Each row has a class, written after it.
[ 13.2   5.5  18.0   5.7   1.2  -2.2   4.5   1.0  -7.2 -10.9  -3.8  -6.0
  -2.8  -1.5   2.8   7.3  11.6  -6.3  -0.7   5.2   2.0  12.0   2.3  -2.0
  -1.8   2.4  -4.8] : (94)
[ 10.6  -6.0   8.2   2.8   2.4 -11.5   5.1   0.7  -5.9  -8.4   1.8  -9.7
  -5.7  -1.0  -1.7  12.7   7.6  -8.1  -4.9   0.3   1.1   7.3   0.8  -0.9
   2.4   2.2  -4.3] : (94)
[ 10.0  -8.9  -4.3  -1.9  -1.4 -10.9  -1.1   1.0   1.0  -8.8  -3.0 -10.1
 -12.3  -5.5   0.0 -15.9  -0.6   7.2  -1.2   3.4 -10.3  -0.1  -2.3   0.8
 -19.1   5.6  -1.0] : (15)
[ 10.1  -4.1  -0.9  -1.1  -2.1  -8.7  -1.7  -0.1   4.4 -11.0  -2.7  -7.3
  -9.5  -4.4   0.2 -17.2   0.5   6.3   0.2   7.9 -10.6   2.0  -2.1  -0.3
 -20.4   8.8  -1.8] : (15)
[ 14.2  -5.9   1.5  -3.5  -7.2 -16.5  -0.4   0.9   0.0  -9.3  -0.6  -7.4
  -7.3  -3.1   3.3  -9.7   3.2   5.8  -2.6   6.6  -9.4   6.6  -2.3   0.1
 -18.8  13.2  -4.5] : (15)
[  3.4  -0.6   0.2   5.7   9.7  -1.4   2.5   5.2  -0.2   4.1  -3.7  -5.0
   2.5   3.0  -2.9 -16.6  -4.2   4.9  -0.7 -16.1  -8.4 -12.4  -3.1   0.7
   6.4  -2.0   1.2] : (94)
[-10.0 -10.8 -19.1  -7.9   1.7  -6.5  -7.6  -4.8  10.2   1.3  -1.1  -4.8
 -17.3  -3.0  -4.1 -16.9 -15.5  12.2   0.9   2.0 -13.9  -8.9  -4.3   1.3
 -19.3  -0.7   6.3] : (15)
[  9.5  -2.7   6.3   5.0  -1.9  -7.8   1.4   2.3  -5.3 -10.4  -1.5  -6.4
  -3.0   3.1   0.9   9.9   9.9  -5.2  -4.1   1.1   3.1  10.1   1.0  -1.8
   0.0   3.4  -7.6] : (94)
[ 12.4  -7.3   2.6   4.4   3.7 -12.5   7.3   4.2  -1.8  -8.8  -3.4 -10.8
 -13.2  -0.5  -0.8 -11.4  -1.5   2.9  -5.2  -5.2 -10.3  -3.0  -2.9   1.6
  -6.7   6.2  -3.0] : (15)
[ 20.1   6.0  21.9   5.7  -0.1   0.7   0.3   2.2   1.8 -14.6 -11.7  -7.1
  -2.8  -6.3   1.6 -29.0   7.1   7.6   6.5  10.8 -16.4   6.5  -2.0  -6.0
 -29.4   6.9  -6.3] : (15)
[ 23.3   3.0  22.0  -3.5 -12.6 -13.3   1.3  -3.9  -5.2 -18.5   4.1  -4.7
  -0.3  -2.6   8.1   9.3  20.6  -9.2  -5.3  19.3   4.2  24.3   3.7  -2.0
 -14.5  14.1 -13.5] : (94)
[  6.9 -11.5 -13.7   3.6   2.2  -8.7   2.4   2.2   8.0  -9.6  -6.7  -9.1
 -11.8  -2.8  -1.8 -24.8  -4.7  13.5  -0.1   0.7 -15.2  -6.8  -5.7   2.7
 -16.8   1.4  -1.5] : (15)
[  5.3 -11.9 -18.3  -1.7  -3.6 -13.9   1.8   1.2   4.7  -4.9  -1.2  -6.8
 -11.6  -2.3   0.2 -18.5  -5.5  10.6  -3.9   0.3 -12.2  -6.6 -12.2   1.7
  -9.8   3.2   3.5] : (15)
[ 17.0  -0.8  10.5  -2.8  -8.6 -10.7  -0.6   0.9  -0.7 -11.5   2.5  -3.6
  -1.8  -2.5   6.2   1.2  12.1  -4.3  -2.0  11.3  -2.1  14.8   2.3  -1.9
 -13.0   9.5  -7.2] : (94)
[ 7.3  0.2  5.2  6.4  0.5 -1.4  6.4  3.1 -5.0 -9.6 -4.7 -7.1 -2.3  0.0
 -0.7  5.4  9.7 -4.5 -3.8  0.6  3.2  5.1  0.6 -3.4 -0.1 -2.0 -3.9] : (94)
[-12.6  -6.8 -13.2   2.7   1.7   1.7   0.9  -2.4  -0.4  -0.8  -3.7  -2.7
  -9.6  -2.2  -3.6   4.8  -4.4   2.0   0.8  -1.1  -1.4  -3.1  -2.2   2.2
  -1.3  -4.6   3.5] : (94)
[ -9.9  -3.4  -6.8   8.8   7.4   6.5   2.8   0.6  -0.3   8.3  -6.0  -3.0
  -5.8   0.0  -7.7  -2.3  -8.1   3.2  -0.8 -11.6  -1.7 -11.6  -0.6   2.6
   5.0  -7.5   5.4] : (94)
